Below is a small trained network, with its code and all its weights. Each question gives an input and a class and asks what happens when units are switched off, that is, made to give their printed mean instead of their output.

import numpy as np


def w(rows, s, z=0):
    codes = np.array(rows[::2]) - 128.0
    scale = np.full(codes.shape[1], s)
    scale[-1] = z or s
    return codes * scale


def norm(h):
    return h / np.sqrt((h * h).mean(-1, keepdims=True) + 1e-5)


def f(y):
    return np.maximum(y, 0)


def log_softmax(a):
    a = a - a.max(-1, keepdims=True)
    return a - np.log(np.exp(a).sum(-1, keepdims=True))


def net(x, mask):
    res = np.array(x, float).reshape(1, 7) / 4 @ E
    u = 0
    for l in range(3):
        y = f(norm(res) @ A[l][:, :-1].T + A[l][:, -1])
        res = res + np.where(mask[u : u + 4], y, B[l][:, -1]) @ B[l][:, :-1]
        u += 4
    return log_softmax(norm(res)[-1] @ U[:, :-1].T + U[:, -1])


A, B = {}, {}
E = w([
[192,89,69,46,73,109,89,55],'x0',
[123,193,69,88,16,184,135,199],'x1',
[190,245,147,132,32,149,145,135],'x2',
[133,77,148,73,70,205,2,142],'x3',
[116,145,180,138,65,21,135,93],'x4',
[89,174,159,28,163,126,155,228],'x5',
[226,161,105,152,87,119,74,252],'x6',
],0.0072)
A[0] = w([
[93,62,85,25,164,28,253,147,129],'L0N1',
[207,162,23,129,152,197,45,110,172],'L0N2',
[41,94,118,85,220,184,139,124,6],'L0N3',
[116,193,192,19,195,127,215,215,190],'L0N4',
],0.0051,0.0022)
B[0] = w([
[156,35,255,61,178,186,102,20,240],'L0N1',
[89,30,117,72,185,58,127,198,214],'L0N2',
[101,149,224,86,134,6,49,158,199],'L0N3',
[126,222,124,150,105,203,189,103,254],'L0N4',
],0.0072,0.0043)
A[1] = w([
[165,71,46,254,146,47,201,159,9],'L1N1',
[99,184,192,205,77,40,221,121,159],'L1N2',
[24,154,144,119,249,174,141,214,5],'L1N3',
[132,148,128,163,73,218,40,94,147],'L1N4',
],0.0067,0.0018)
B[1] = w([
[171,164,41,54,115,141,57,193,195],'L1N1',
[147,149,162,229,74,107,132,148,254],'L1N2',
[182,61,212,173,10,67,218,154,247],'L1N3',
[116,128,41,194,214,103,142,139,193],'L1N4',
],0.011,0.0045)
A[2] = w([
[88,103,122,1,58,137,123,169,225],'L2N1',
[171,75,112,88,123,157,51,198,176],'L2N2',
[243,30,136,104,69,171,43,151,77],'L2N3',
[185,101,47,151,134,180,179,211,254],'L2N4',
],0.0086,0.0011)
B[2] = w([
[72,237,119,127,1,179,114,136,228],'L2N1',
[163,155,75,124,185,84,36,201,230],'L2N2',
[83,199,137,136,223,92,98,178,254],'L2N3',
[155,15,92,150,179,132,155,31,238],'L2N4',
],0.0087,0.006)
U = w([
[143,146,18,86,184,123,54,178,162],'0',
[87,200,76,43,54,218,164,95,2],'1',
[155,185,143,189,38,138,186,191,188],'2',
[116,8,157,141,170,83,168,72,129],'3',
],0.013,0.0039)

Each question gives the input, the list of numbers given to net, and the class t.
The units are the neurons (one row each of A and B). Each row of codes is followed by its name. A weight is (code - 128) times the scale printed after its matrix; where a second scale follows, it is the last column's (A, B and U).
mask holds one flag per neuron, layer by layer. A switched-off neuron (its flag False) gives its mean, the last column of its row in B, instead of its output. The means were averaged over made-up inputs and are rounded, as every weight is.
A unit's drop is (log p(t) with every unit on - log p(t) with that unit switched off) / (log p(t) with every unit on - log p(t) with every unit switched off).
The circuit of an input: a set's keep is (log p(t) with only the set's units on - log p(t) with every unit switched off) / (log p(t) with every unit on - log p(t) with every unit switched off). Starting from all 12 units, units are removed one at a time, each time the one whose removal leaves the highest keep (on an exact tie, the one counted first), for as long as the keep stays at least 0.8.
units of the circuit, in order: the units of the circuit, biggest drop first
top k neurons: the k neurons with the biggest drops, biggest first
k most important neurons of layer l: the k neurons of layer l with the biggest drops, biggest first
drop of u: that unit's drop, to one decimal
input [2,1,-3,-7,-4,8,5], class 2: top 3 neurons => L1N3; L1N4; L0N4
input [2,-3,3,1,5,1,7], class 0: most important neuron of layer 0 => L0N4
input [-1,3,-1,6,5,-1,-3], class 0: top 3 neurons => L1N3; L1N4; L2N4
input [-7,5,-7,6,-1,-1,-2], class 2: top 3 neurons => L1N3; L0N3; L2N4
input [-2,0,6,-8,-6,-8,1], class 0: units of the circuit, in order => L1N1; L1N3
input [-8,-7,4,-4,8,-4,-4], class 2: top 2 neurons => L1N2; L2N4
input [5,-3,-6,4,5,8,-7], class 1: top 2 neurons => L2N1; L2N4
input [5,0,1,-1,1,0,-4], class 1: top 2 neurons => L1N2; L2N4
input [-6,7,-3,6,-6,-5,-8], class 3: 3 most important neurons of layer 1 => L1N4; L1N3; L1N1
input [-1,8,-6,-4,-6,0,3], class 3: top 3 neurons => L2N4; L1N3; L1N1
input [-2,6,3,4,1,-7,-6], class 3: 2 most important neurons of layer 1 => L1N4; L1N1
input [8,5,-8,3,8,2,-8], class 1: drop of L2N1 => 0.6
input [8,-5,0,-3,5,-8,4], class 0: drop of L1N1 => 0.4
input [0,5,-5,-3,-7,6,7], class 2: drop of L1N3 => 1.9
input [-5,-8,-6,4,-1,-6,8], class 0: top neuron => L1N1
input [-3,0,-4,3,-8,5,3], class 2: drop of L1N3 => 1.3
